W =
[[117 139 115 142 103 124 102 152 116 125 133 130]
 [118 132 153 109 107 132 116 117 123 138 153 109]
 [126 111 128 144 139 152 140 106 147 105 121 116]
 [122 110 145 133 132 102 105 135 126 117 118 141]
 [129 153 121 150 148 125 113 111 144 126 102 153]
 [126 105 148 146 148 138 113 121 129 133 134 111]
 [110 154 116 115 105 140 145 137 126 117 150 113]
 [115 117 152 127 129 115 142 106 154 112 130 144]]
W[0,0]: 117
W[2,2]: 128
W[4,4]: 148
W[1,0]: 118
W[4,0]: 129
W[6,8]: 126
W[4,6]: 113
W[5,9]: 133
W[:, 10]: [133, 153, 121, 118, 102, 134, 150, 130]
W[1,9]: 138
W[:, 1]: [139, 132, 111, 110, 153, 105, 154, 117]
W[7,6]: 142
W[0,7]: 152
W[5,11]: 111
W[7]: [115, 117, 152, 127, 129, 115, 142, 106, 154, 112, 130, 144]
W[6,1]: 154
W[0,11]: 130
W[4]: [129, 153, 121, 150, 148, 125, 113, 111, 144, 126, 102, 153]
W[4,8]: 144
W[6,10]: 150
W[0,10]: 133
W[1,11]: 109
W[2,9]: 105
W[:, 11]: [130, 109, 116, 141, 153, 111, 113, 144]
W[3]: [122, 110, 145, 133, 132, 102, 105, 135, 126, 117, 118, 141]
W[0,5]: 124
W[3,6]: 105
W[7,11]: 144
W[4,9]: 126
W[1,1]: 132
W[2]: [126, 111, 128, 144, 139, 152, 140, 106, 147, 105, 121, 116]
W[3,3]: 133

grid =
[[122 126 135 122]
 [141 122 157 137]
 [138 137 130 124]
 [133 144 117 125]
 [126 119 134 118]
 [127 119 124 145]
 [134 115 156 115]
 [140 126 141 120]
 [125 128 136 139]
 [142 111 122 106]
 [127 125 133 119]]
grid[-11, -4] => 122
grid[-9] => [138, 137, 130, 124]
grid[-8] => [133, 144, 117, 125]
grid[:, 0] => [122, 141, 138, 133, 126, 127, 134, 140, 125, 142, 127]
grid[-5, -2] => 156
grid[-10, 0] => 141
grid[0, 2] => 135
grid[-9, -4] => 138
grid[-11, 1] => 126
grid[2, -1] => 124
grid[5, -4] => 127
grid[-7, -1] => 118
grid[-9, 1] => 137
grid[-6] => [127, 119, 124, 145]
grid[-7, -2] => 134
grid[3, 0] => 133
grid[-1, 2] => 133
grid[-11] => [122, 126, 135, 122]

X =
[[150 113 118 129 124 124 145 118 131 125 117]
 [105 126 127 117 129 126 113 114 143 136 134]
 [129 112 122 119 118 148 146 126 139 126 117]
 [122 130 142 102 130 120 120 141 140 135 132]
 [124 108 125 128 119 146 148 135 137 129 122]
 [139 127 126 122 110 102 131 119 124 115 131]
 [149 132 127 133 136 133 142 110 116 138 138]
 [154 119 118 133 124 115 141 118 129 122 129]
 [135 117 120 134 131 132 127 123 141 112 104]
 [106 128 138 128 131 116 116 116 139 143 130]
 [136 143 132 139 138 137 121 138 108 117 138]
 [126 136 134 141 148 141 116 112 136 126 123]
 [135 148 130 140 144 137 115 127 131 117 116]
 [134 147 129 131 139 130 112 135 128 114 109]]
X[0][0] = 150
X[:, 1] = [113, 126, 112, 130, 108, 127, 132, 119, 117, 128, 143, 136, 148, 147]
X[0] = [150, 113, 118, 129, 124, 124, 145, 118, 131, 125, 117]
X[6] = [149, 132, 127, 133, 136, 133, 142, 110, 116, 138, 138]
X[13][0] = 134
X[13][6] = 112
X[7][4] = 124
X[4][8] = 137
X[:, 9] = [125, 136, 126, 135, 129, 115, 138, 122, 112, 143, 117, 126, 117, 114]
X[11][8] = 136
X[0][2] = 118
X[5][4] = 110
X[1][2] = 127
X[3][7] = 141
X[8][5] = 132
X[:, 8] = [131, 143, 139, 140, 137, 124, 116, 129, 141, 139, 108, 136, 131, 128]
X[3][1] = 130
X[10][0] = 136
X[9][7] = 116
X[:, 0] = [150, 105, 129, 122, 124, 139, 149, 154, 135, 106, 136, 126, 135, 134]
X[9] = [106, 128, 138, 128, 131, 116, 116, 116, 139, 143, 130]
X[1][1] = 126
X[5][7] = 119
X[12][10] = 116
X[7] = [154, 119, 118, 133, 124, 115, 141, 118, 129, 122, 129]
X[0][5] = 124
X[2][8] = 139
X[7][8] = 129
X[4][6] = 148
X[8][3] = 134
X[2][4] = 118
X[3][8] = 140
X[7][3] = 133
X[11][4] = 148
X[4][3] = 128
X[1] = [105, 126, 127, 117, 129, 126, 113, 114, 143, 136, 134]

data =
[[129 127 149 140 127 133]
 [121 124 105 106 125 121]
 [124 124 126 121 125 127]
 [121 124 105 107 125 121]
 [121 124 104 106 125 121]]
Indices start at 0.
(0, 0)	129
(4, 5)	121
(0, 3)	140
(2, 0)	124
(1, 4)	125
(3, 5)	121
(2, 2)	126
(2, 4)	125
(2, 5)	127
(4, 3)	106

x =
[[123 120 123 120 120 119 121 120 126 126 126 120 123 119 126]
 [106 131 109 133 117 129 124 125 126 121 127 133 111 132 126]]
x[0,0] = 123
x[-2,-3] = 123
x[1,-10] = 129
x[0,8] = 126
x[-2,5] = 119
x[0,14] = 126
x[:, 11] = [120, 133]
x[-2] = [123, 120, 123, 120, 120, 119, 121, 120, 126, 126, 126, 120, 123, 119, 126]
x[1,-9] = 124
x[:, -3] = [123, 111]

A =
[[122 135 125 130 145 142 136 135 124 118 138]
 [136 135 122 127 136 144 156 132 141 123 138]
 [131 119 128 137 125 130 120 126 133 126 142]
 [139 123 134 139 122 119 113 123 152 135 102]
 [144 135 119 129 127 127 130 125 132 126 118]
 [113 117 129 129 141 123 116 152 110 133 115]
 [117 140 131 134 142 143 115 144 120 120 131]
 [129 116 118 125 131 146 125 130 142 128 143]
 [121 128 129 103 141 125 126 129 127 107 124]
 [143 137 144 131 136 131 119 138 142 129 125]
 [134 124 121 121 136 138 117 127 134 137 126]
 [120 126 122 125 137 125 139 127 144 119 122]
 [130 118 129 117 133 133 114 117 129 118 126]
 [145 142 109 114 137 127 125 124 146 141 126]]
Rows and columns are counted from 0.
(0, 0) = 122
(11, 8) = 144
(4, 5) = 127
(0, 4) = 145
(12, 3) = 117
(1, 4) = 136
(8, 7) = 129
(5, 10) = 115
(2, 5) = 130
(8, 9) = 107
(9, 6) = 119
(0, 5) = 142
(3, 4) = 122
(11, 6) = 139
(9, 2) = 144
(9, 3) = 131
(1, 6) = 156
(5, 9) = 133
(7, 7) = 130
(0, 1) = 135
(7, 0) = 129
(12, 8) = 129
(12, 0) = 130
(6, 6) = 115
(9, 1) = 137
(2, 4) = 125
(10, 4) = 136
(9, 8) = 142
(5, 7) = 152
(9, 7) = 138
(4, 4) = 127
(2, 1) = 119
(10, 7) = 127
(2, 0) = 131
